What each symbol does to the points:
@: kek->bag, zuv->tid, vur->bil, suv->zel, zel->suv, lut->bem, fos->lov, lif->tum, koz->gat, sez->zuf, dib->bel, vuz->vuv, sil->bim, bip->bef, nen->nar, lov->fos, bel->dib, fem->lor, dak->paf, fel->tes, zim->daf, zas->sus, tid->zuv, rig->mag, vap->kun, bor->pip, paf->dak, ver->zos, zuf->sez, nuv->gaz, bil->vur, gup->paz, gaz->nuv, gat->koz, lep->das, sog->lol, buk->gor, daf->zim, kun->vap, bag->kek, sud->pok, zos->ver, sus->zas, nar->nen, paz->gup, bim->sil, lol->sog, bef->bip, gor->buk, tif->kap, mag->rig, vuv->vuz, kap->tif, taf->big, big->taf, das->lep, bem->lut, pip->bor, tum->lif, lor->fem, tes->fel, pok->sud
^: kek->vuz, zuv->kap, vur->paf, suv->sez, zel->zuf, lut->bel, fos->fel, lif->sog, koz->buk, sez->suv, bir->gaz, dib->bem, vuz->kek, sil->vap, bip->lor, nen->zas, lov->tes, bel->lut, fem->bef, dak->bil, fel->fos, zim->rig, zas->nen, tid->tif, rig->zim, vap->sil, bor->taf, paf->vur, ver->gup, zuf->zel, bil->dak, gup->ver, gaz->bir, gat->gor, lep->sud, sog->lif, buk->koz, daf->mag, kun->bim, bag->vuv, sud->lep, zos->paz, sus->nar, nar->sus, paz->zos, bim->kun, lol->tum, bef->fem, gor->gat, tif->tid, mag->daf, vuv->bag, kap->zuv, taf->bor, big->pip, das->pok, bem->dib, pip->big, tum->lol, lor->bip, tes->lov, pok->das
$: kek->lep, zuv->zuf, vur->nar, suv->tif, zel->kap, lut->gat, lif->lor, koz->bem, sez->tid, bir->lov, dib->buk, vuz->sud, sil->pip, bip->sog, nen->bil, lov->bir, bel->gor, fem->tum, dak->zas, fel->nuv, zim->zos, zas->dak, tid->sez, rig->paz, vap->big, bor->bim, paf->sus, ver->daf, zuf->zuv, nuv->fel, bil->nen, gup->mag, gaz->tes, gat->lut, lep->kek, sog->bip, buk->dib, daf->ver, kun->taf, bag->das, sud->vuz, zos->zim, sus->paf, nar->vur, paz->rig, bim->bor, lol->bef, bef->lol, gor->bel, tif->suv, mag->gup, vuv->pok, kap->zel, taf->kun, big->vap, das->bag, bem->koz, pip->sil, tum->fem, lor->lif, tes->gaz, pok->vuv
*: kek->fel, zuv->dib, vur->lor, suv->gat, zel->koz, lut->tif, fos->vuz, lif->nar, koz->zel, sez->gor, bir->pok, dib->zuv, vuz->fos, sil->rig, bip->paf, nen->tum, lov->vuv, bel->tid, fem->bil, dak->bef, fel->kek, zim->vap, zas->lol, tid->bel, rig->sil, vap->zim, bor->gup, paf->bip, ver->taf, zuf->buk, nuv->lep, bil->fem, gup->bor, gaz->das, gat->suv, lep->nuv, sog->sus, buk->zuf, daf->kun, kun->daf, bag->tes, zos->big, sus->sog, nar->lif, paz->pip, bim->mag, lol->zas, bef->dak, gor->sez, tif->lut, mag->bim, vuv->lov, kap->bem, taf->ver, big->zos, das->gaz, bem->kap, pip->paz, tum->nen, lor->vur, tes->bag, pok->bir
+: kek->sog, zuv->zim, suv->gup, zel->paz, lut->bim, fos->nar, lif->vuz, koz->pip, sez->ver, bir->bil, dib->vap, vuz->lif, sil->bem, bip->lep, nen->lov, lov->nen, bel->kun, fem->pok, dak->gaz, fel->sus, zim->zuv, zas->tes, tid->daf, rig->kap, vap->dib, bor->gat, paf->nuv, ver->sez, zuf->zos, nuv->paf, bil->bir, gup->suv, gaz->dak, gat->bor, lep->bip, sog->kek, buk->big, daf->tid, kun->bel, bag->lol, sud->lor, zos->zuf, sus->fel, nar->fos, paz->zel, bim->lut, lol->bag, bef->das, gor->taf, tif->mag, mag->tif, vuv->tum, kap->rig, taf->gor, big->buk, das->bef, bem->sil, pip->koz, tum->vuv, lor->sud, tes->zas, pok->fem
!: kek->bim, zuv->nen, vur->sez, suv->paf, zel->dak, lut->sog, fos->daf, lif->bel, koz->bef, sez->vur, bir->zos, dib->tum, vuz->kun, sil->bag, bip->gat, nen->zuv, lov->zim, bel->lif, fem->buk, dak->zel, fel->mag, zim->lov, zas->kap, tid->nar, rig->tes, vap->vuv, bor->lep, paf->suv, zuf->bil, nuv->gup, bil->zuf, gup->nuv, gaz->paz, gat->bip, lep->bor, sog->lut, buk->fem, daf->fos, kun->vuz, bag->sil, sud->taf, zos->bir, sus->tif, nar->tid, paz->gaz, bim->kek, lol->bem, bef->koz, gor->lor, tif->sus, mag->fel, vuv->vap, kap->zas, taf->sud, big->pok, das->pip, bem->lol, pip->das, tum->dib, lor->gor, tes->rig, pok->big

The rows follow the links: the fewer symbols apart two points are, the more alike their rows tend to be.

Each row is also shifted at random along 9 hidden directions that mean nothing.

Each row, then its point:
[-30,  -5,  -6,  20, -37,  16,  30,  19, -22, -20, -34,  28,   7,  45,  -9, -32, -14, -10,  23, -13,   8,  48, -36,  15,  22,  24,  -9, -32,  25, -10, -38,  10, -14, -43,   4,  -8,   5,  11,  30,  36,  29,  -2] -> lor
[-27,   5, -33,  -2, -11, -10, -16,  -8,  -6, -18,  28, -10, -62,  -5, -69,  34,   0, -44, -17, -37, -62, -34,  -5,  14,   1,  28,  12,  41, -11,   1,  58, -64,  -2,   2,   7, -24,  21,  42,   8,   1,  23,   6] -> vuz
[-40,  31, -44, -12,  -3,  -1,  33,  30, -31,   6, -74,  28,  10,   5, -30,  49, -26, -17,  -7, -17, -11,  -9, -12,   5,  49,  21,  10,  31,  47, -75, -12,  16, -13, -17,   6,  16,   7, -21,  -2, -21,  10,   0] -> sez
[ 49,  29, -38,  11,   1,  -8,  -6, -34, -14,  40,  14,   7, -70, -10, -17, -45,  15,   9, -76,   6, -36, -55, -45,  20, -23,  13, -32, -24,   4,  -4,  -2, -41, -15,  50,  72, -60, -35,  47, -23,   9,  11,   3] -> bil
[  7,  10,   0,  15, -15,  51,  29, -36,   9, -45,   2, -26,  -9,   8, -19,  -1,  14, -31, -26, -35, -69, -23,  -8,   5, -25, -14,  13, -22, -11, -16,  23, -87, -47,  14,  56, -22,  44,  -9, -26,  48,  39,  26] -> tif
[-27,  10,  11,   9,  43, -58,  13,   6,  23,  37,   3, -37,  -7, -24,  41, -21, -25, -50, -28,  28, -11, -37,  24,  31,  -6,  43, -83,  19,  10, -19, -12, -16,  13,   5,  24,  98,   3, -17,   0, -22, -46, -11] -> bor
[ 28,  23, -32,  16,  44, -35,  -6,  48, -21, -29, -28,  35,   7, -42, -37, -19, -28,  10,  -4,   5,  -9,  14,   1,  16,  27,  23,  11,  20,  20, -17, -30, -35, -31, -11, -14,  16, -13,  21,  10,  45, -10,  14] -> das
[ 41,  32, -12, -25,  -2,   8, -29,  40,   9,  57,  25,  19, -17,   6, -49,  71,  -8,  36,  18, -33, -50, -60, -32,  22,  16,  38,  12,  40,  29, -12,  65,  14,  -1, -13,   4,  60,  25,  -1,  66, -30,  17, -36] -> lif
[ 21,  30,   6, -12,  -6,  -1,  17,  23, -49,  16,   9, -42,  -6,   3,  18,  40,   7,  13,  33, -43, -33,  -2,  16, -29, -34, -19,  18,   3,  35,  12,  57, -42,  20, -16,  33,  69,  35,  13,  40, -28,  47, -67] -> sog
[ -3,  -8,   3,  31,   1, -28,  52,  17,  -7, -53, -26, -16,  14,  -3,  12, -49, -30, -51,  23,  -6,   3,  52,  19,  -2, -15,   5, -40, -33,  22,   4, -29, -67,  19,  -1,  10,  51,  25,  22,  18,  25,  10,   9] -> lep
[ 10, -16,   7,  21, -18, -24,  25, -38,  11, -10,  35,  -5,  -9,  17,  20,  42,  34,  -5,   7,  22,  -5, -14, -16, -21,   3, -15, -36,   8, -11,  51,  28,   0,   5,  77,  -4,   2, -30,  15, -17,  -9, -49,  27] -> zos
[ 44,  -2, -25, -33,  21, -12, -11, -18, -49,  -5, -17, -26,  25, -33,  12, -11, -13,   6, -35, -22,  25,  23,  38, -13,   0, -45,  53,   5, -25, -25, -43, -13,  20, -15,  -6, -54,   4, -29, -38, -10,  47, -11] -> rig
[ 38, -27,  39,  19, -15,  12,   6,  15,  34,  40,  23,   1,   0,  68,  37, -12,  -1,   8,  25,  -1,   6,  20, -22,   5,  -5,  14, -42, -24,   1,  38, -27,  76,  12,  10,  30,  38, -16,  -8,  30,  -4,  -9, -25] -> gor
[  4,  -7,  38,  19,  -7,  34,  -9, -10,  16, -48,  40,   8, -15, -14, -23,  21,   1,  12,  -7, -34, -13,  24,  20, -26, -22, -45,  34, -60, -49,  14,  -3, -16, -18, -17,   2, -36, -10,  31, -22,  36,  20,  42] -> bag
[-50,  12, -19,  15, -10,  10,  17,  40, -20,   8, -78,  11,   7, -12, -22,  43, -55,   3,  12, -35, -17,   2,  -1, -55,  75,  21,  41,  12,  48, -13, -11,  45,  -2, -24, -34,  33,  21, -48,  -4,   6, -25,  24] -> gup
[-50, -22,  25,  47,   7, -21,  32, -17,   2, -57,  28, -15, -29, -19,   0,  -6,  10, -32,  -5,   5,  -1,  23,  31, -26, -29, -31, -27, -27, -43,  14,  -6, -40, -32,  34,  27,  -9, -18,   9, -31,  39, -12,  18] -> pip
[ 17,   3,  25,   3, -10, -38,  27,   6,  66, -10,  41, -60, -26, -22, -31,  33,  33, -41, -29,  23, -33,  -2,  -2,  17, -15,  -9, -50,  14,  22, -20,  53, -68,   6,  46,  17,  53,  26,  -1, -36, -31, -40,   2] -> nuv
[ 63,   8,  -5,   0,  -7,  28,  36, -11,  -2,  10,   0, -46, -18,  10,  26, -36,  -4, -24, -38,  12, -10,  14,  -9,   2, -25, -29, -23, -41,  22, -25,  -7, -42,  25,  11,  47,  -2,  14,   1, -32, -13,  45, -24] -> paf
[ 35,  25, -16, -30,  12, -15, -25,  21,  -3,  -3,  -9,  -4,  28, -30, -17, -15,  -5,  42,  -5,  -7,  -7,  16,  -6,   2,   7,  -6,  63,   6,   1,  -9,  -8, -16,  -2, -12, -15, -15,   4,  -3,  -6,   7,  10, -14] -> tes
[-71, -15,   1, -24,  12,   4, -44,  -2,   4, -11,   3,  25,   6,  -7, -31,  -4,   0, -18, -18,  25,  40,  14,  32,  11,   2,   1,  50,  17, -41, -35, -16,  14,  11, -39, -49, -60, -20,  21, -13,   8,  11,   1] -> vuv
[-16,  -2,  30,  40,  -6,  21,  29, -10,  24, -30,  40,   6, -53, -19, -41,  63,  50,   5,  -4,  -5, -33,   0,  -2, -61, -29, -39,  -7, -42,  -5,   6,  39, -14, -29,  23,  15,  15, -34,  21,  -2,  24, -11,  42] -> bef
[ 18,  40,  -3,   2,  24,   6,  21,   3, -25,   2, -60,   6,  36, -31,  49,  41,   1,   7, -41,  13,  27,   5,  51, -18, -12, -40,   4, -30,   6, -74, -37,  -1,   5,  14,  42,  23, -21, -22, -39, -44,   5, -13] -> zel
[ 13, -23,  22,   6, -15,  12, -19, -12,   2,  38,  31, -13, -46,  32, -10, -43, -26,  12,  14, -39, -48, -16, -22, -16,  -1,   4,   1, -15, -14,  79,  17,  24,  -6,  -5,  12, -28,  14,  -8,  10,  48,   1,  19] -> bim

From each start, follow one symbol. Which point do you reach?
Answers are names.
new walk
[ 58, -10, -11,  -5,  -5,  -2,  19,  14, -14, -15,  -5, -42,  15, -13,  10, -49,  42,  34,   4,  22,  54,  87,  10, -31, -38, -60,  44,  -6,   7, -10, -20, -19,  -4,  17, -13, -34, -13,   6, -32,  -5,  32, -65]
$ zas
new walk
[-24,   0,  20,   6, -14,  56, -29, -29,  21,  12,  18,  56, -23,  12, -28,  42,  19,  24,   5, -18, -29, -32, -22, -22,  -7, -12,  20, -44, -35,  16,  -3,  48, -10, -17,   2, -47, -30,  32,   8,  26,  11,  50]
$ fem
new walk
[ -9, -19,  31,  13,  22,   3, -31,   5, -10, -27,  39, -15, -10,  -3, -15,  12,   0,  34, -12, -38, -27,  31,  33,  -5, -23, -32,  51,   4, -57,  34,   4, -29, -37,  16,   7, -18,   2,   6, -17,  27,  13, -14]
@ bim
new walk
[-22,  -1, -50, -19,  -1, -29,  -9,  -6, -45,  -5, -46, -19,  13,  -1, -14,   3, -26, -48, -28, -27,  -6, -41,   8,  17,  17,  30,  17,  57,  17, -31,  21, -59,  16,  -1,   8, -24,  38,   4,  -4, -22,  29, -22]
! fos
new walk
[ 89,  42,  -8,  -7,  12,  45, -16,  -9,  11,  34, -28,  43,   0,  -5,  12,   5, -18,  41, -27,  -8, -25, -56, -10,   4,   4,  -9,  29, -59,   0, -10, -10,  11,   4, -15,  22, -13,  -8,  -7,  -9,  16,  14,  39]
$ dak
new walk
[-10, -25,  22,  -5,  -2,  42,  -4,   3,  43, -42,  -2, -12,   6, -13, -60,  11, -21, -30,  -9,  -6, -15,  21,  30,  15,  10,  -6,  13, -16, -19, -34,   0,   0,  10, -49, -34, -11,  32, -18, -15,   1,  23,  42]
@ bag
new walk
[ 34,   4,  11,  28,  -8,  -4,  17, -35,  20, -36,  40,  10, -28,  -2, -18,   8,  27, -25,   8,   8,  10,   2,   1,  -2,  -9, -11, -55, -23, -18,  16,  -6, -13,   4,  16,  11, -26, -37,  40,   4,  23,  -8,  45]
@ sud
new walk
[-12,   5, -13,  18,  26,   0,   7,  12,   6, -43, -34,   7,  33, -42, -34,  43,  -5,   5, -24,  12,   3,   4,  23,  -6,  29, -23,  26,  12,  13, -48, -23,  -3, -24,   7, -33,  25, -15, -18, -18, -11, -39,  24]
@ gup
new walk
[-43, -31,  16,  36,  -3,   9,  17, -10,  39,  -9,  12,  34, -29,  33, -16,  17, -27, -48,   7,  -3, -16, -20, -18,  -3,  36,  44, -58,   7,  -3,  24,   3,  30,   3,   4,  -2,  -8, -15,  12,   7,  45, -28,  74]
+ gor
new walk
[114, -33,  20,  12, -21,  21,  16, -28,  50, -53,  23,   3,  27,  19,   1, -31,  12,  -9,  17,  47,  75,  68,  -4,  23,   2, -23,  -7, -32, -35,  -2, -51,  10,  29,  17, -41, -78, -15,  13, -47,   4,   6,  39]
^ gaz
new walk
[ 48,  15,  -5,  12,  21,  -7, -11,   4,  12,   1,   9,  50,  -3,   2, -19,  12,  15,  16,   9,  22,  20,   1, -11,  32,   1,   7, -33, -15,   4, -25, -50,  24,  -5,   3,  -9, -11, -33,  27,  25,  17,  12,  23]
@ lor
new walk
[ 38,  -8,   7, -29, -35,  -4, -31, -27,   7,  25,  34,  -3,   5,  15,   8, -15,  61,  45,  -9,  10,  -2,  14, -23,  13, -28, -23,  35, -17, -29,  25,  24, -17, -12,  29,  16, -58,   2,  23,  -5,  -5,   8, -29]
^ zas
new walk
[-24,  -1,  18,  10, -18,  29,  22, -37,  39, -35,  12, -39, -21,   8,  -4, -13,  12, -30, -38,  -2, -52, -15, -12,   7, -13,  -9, -19, -45, -29,  10,  36, -70,   1,  -4,  43,  -4,  27,  13, -32,  24, -12,  51]
+ sus
new walk
[ -8,  20,   2, -33, -34,  44, -19,   6,  -2,  81,  -5,  21, -18,  44, -12,  39, -13,  35,  18, -23, -32, -35, -53, -33,  26,  23,  39, -33,  26,  33,  36,  61,  14, -28,   3, -23,  11,  -3,  18, -12,  13,   8]
+ fos
new walk
[-24,  -4,  14,  19,  -6,  20, -39,  -7,  18,  18,  29,  54,  -6,   5, -24,  21,  14,  34, -28, -12, -32, -20,   7,  15, -21,   0,  -6,  -7, -53,  -8, -10,  40, -32,   8, -11, -30, -17,  -5,  19,  21,  -4,  19]
$ buk
new walk
[  6, -26,  22, -24, -16,   8, -12,  -5,  38,  37,  15,  -2,   2,  25,   4,  -5, -30,  23,  21,   5, -33, -33, -16,  16,  29,  24,  -9,   3,  -2,  55,  29,  45,   9,   1, -30,  44,  19, -41,   6,   3, -49,  40]
+ tif
